Below are the code and all the weights of a small trained network. Each question names an input and a class and asks about switching units off, where a switched-off unit gives its printed mean instead of its output.

import numpy as np


def w(rows, s, z=0):
    codes = np.array(rows[::2]) - 128.0
    scale = np.full(codes.shape[1], s)
    scale[-1] = z or s
    return codes * scale


def f(y):
    return y / 2 * (1 + np.tanh(0.7978845608 * (y + 0.044715 * y**3)))


def log_softmax(a):
    a = a - a.max(-1, keepdims=True)
    return a - np.log(np.exp(a).sum(-1, keepdims=True))


def net(x, mask):
    res = np.array(x, float).reshape(1, 8) / 4 @ E
    y = f(res @ A[0][:, :-1].T + A[0][:, -1])
    res = res + np.where(mask, y, B[0][:, -1]) @ B[0][:, :-1]
    return log_softmax(res[-1] @ U[:, :-1].T + U[:, -1])


A, B = {}, {}
E = w([
[107,92,197,199,145,229,147,107,33,121,76],'x0',
[13,124,60,110,140,161,238,84,138,184,112],'x1',
[134,112,124,130,120,139,118,143,136,148,124],'x2',
[116,144,128,117,125,142,117,133,126,124,125],'x3',
[103,61,163,63,12,92,143,69,116,107,72],'x4',
[130,127,129,121,140,129,122,105,137,133,121],'x5',
[132,129,133,129,118,124,147,153,120,129,136],'x6',
[130,124,122,129,121,132,127,143,128,132,127],'x7',
],0.011)
A[0] = w([
[58,82,106,134,110,157,169,105,104,145,97,127],'N0',
[29,117,51,115,149,154,238,110,145,184,115,201],'N1',
[130,77,146,55,2,81,132,81,112,107,88,213],'N2',
[191,124,193,148,159,155,60,121,117,51,152,208],'N3',
[121,74,174,103,91,128,110,121,113,94,79,147],'N4',
[114,175,98,179,230,149,111,169,129,145,162,255],'N5',
[123,123,203,213,140,216,143,104,24,137,65,201],'N6',
],0.0082,0.0066)
B[0] = w([
[102,139,146,83,132,225,165,51,141,61,92,186],'N0',
[68,120,141,66,131,141,243,20,242,143,127,249],'N1',
[162,161,181,109,38,69,84,97,121,122,11,230],'N2',
[148,90,115,177,185,146,60,216,97,172,158,219],'N3',
[96,94,218,144,123,82,96,142,78,60,69,174],'N4',
[142,146,30,177,186,139,162,145,173,210,172,233],'N5',
[2,123,178,193,193,216,180,168,72,113,54,250],'N6',
],0.0084,0.016)
U = w([
[254,163,45,127,135,92,50,201,185,138,246,253],'0',
[119,99,114,187,201,163,105,208,45,177,149,101],'1',
[114,101,41,85,140,86,178,111,201,195,235,151],'2',
[100,153,105,178,181,185,202,128,149,160,117,73],'3',
[221,177,164,120,76,25,40,173,155,98,102,177],'4',
[102,67,183,159,114,108,85,163,19,97,77,92],'5',
[142,130,120,36,70,79,160,82,175,147,88,103],'6',
[99,103,182,82,126,191,149,101,141,23,93,44],'7',
],0.0063,0.0041)

Each question gives the input, the list of numbers given to net, and the class t.
The units are the neurons (one row each of A and B). Each row of codes is followed by its name. A weight is (code - 128) times the scale printed after its matrix; where a second scale follows, it is the last column's (A, B and U).
mask holds one flag per neuron, in row order. A switched-off neuron (its flag False) gives its mean, the last column of its row in B, instead of its output. The means were averaged over made-up inputs and are rounded, as every weight is.
A unit's drop is (log p(t) with every unit on - log p(t) with that unit switched off) / (log p(t) with every unit on - log p(t) with every unit switched off).
The circuit of an input: a set's keep is (log p(t) with only the set's units on - log p(t) with every unit switched off) / (log p(t) with every unit on - log p(t) with every unit switched off). Starting from all 7 units, units are removed one at a time, each time the one whose removal leaves the highest keep (on an exact tie, the one counted first), for as long as the keep stays at least 0.8.
circuit, biggest first: the units of the circuit, biggest drop first
most important unit: the unit with the biggest drop
k most important neurons: the k neurons with the biggest drops, biggest first
drop of u: that unit's drop, to one decimal
input [-8,3,6,-1,1,6,0,-7], class 6: 2 most important neurons : (N5, N3)
input [-1,5,8,7,5,-3,-2,4], class 6: 2 most important neurons : (N6, N2)
input [-2,-6,-1,7,-6,-3,6,-4], class 0: circuit, biggest first : (N6)
input [0,5,-8,-4,2,3,2,-6], class 6: circuit, biggest first : (N6, N3)
input [-1,0,4,-5,3,-6,4,8], class 4: circuit, biggest first : (N6, N1)
input [-5,-1,6,5,2,4,-4,-4], class 4: circuit, biggest first : (N1, N6)
input [-4,-1,-8,6,5,-3,7,-2], class 4: circuit, biggest first : (N1, N6)
input [0,7,-4,-8,-6,-2,2,6], class 2: 2 most important neurons : (N6, N1)
input [-7,-1,-6,-7,-2,-6,6,-1], class 0: 2 most important neurons : (N1, N6)
input [6,4,-5,-3,1,3,-2,8], class 7: circuit, biggest first : (N5, N0)
input [-4,-3,3,-5,3,7,0,1], class 4: 2 most important neurons : (N1, N6)
input [0,3,-4,-4,6,0,2,2], class 6: 2 most important neurons : (N6, N2)
input [0,8,8,-5,3,2,4,2], class 6: 2 most important neurons : (N6, N1)
input [7,7,2,4,2,5,-8,8], class 7: circuit, biggest first : (N0)
input [-3,-4,-4,5,0,-4,-7,-1], class 0: 2 most important neurons : (N6, N2)
input [0,1,5,1,6,8,-5,-2], class 6: 3 most important neurons : (N6, N2, N3)
input [-6,5,4,1,-1,6,0,7], class 2: 2 most important neurons : (N2, N6)
input [-1,8,-8,-2,7,0,-3,4], class 6: 3 most important neurons : (N6, N2, N1)
input [8,0,-4,1,-5,-6,-7,-8], class 1: 2 most important neurons : (N1, N3)
input [1,5,5,0,3,-7,-3,-5], class 7: circuit, biggest first : (N5)
input [-7,3,5,-4,2,-8,7,-5], class 6: 3 most important neurons : (N5, N2, N3)
input [3,-7,3,3,0,7,-4,-1], class 1: 2 most important neurons : (N3, N2)
input [2,-3,2,1,-7,3,-7,-2], class 1: 2 most important neurons : (N1, N3)
input [0,2,3,5,-5,6,0,4], class 2: drop of N6 : 0.4
input [-1,4,-8,4,-8,-4,-7,-1], class 2: drop of N6 : 0.2
input [-4,0,4,-6,2,-7,-7,-6], class 4: drop of N1 : 0.5
input [-2,4,-3,1,3,5,-6,-8], class 6: drop of N6 : 0.4
input [-4,0,4,0,1,-1,4,-1], class 4: most important unit : N1
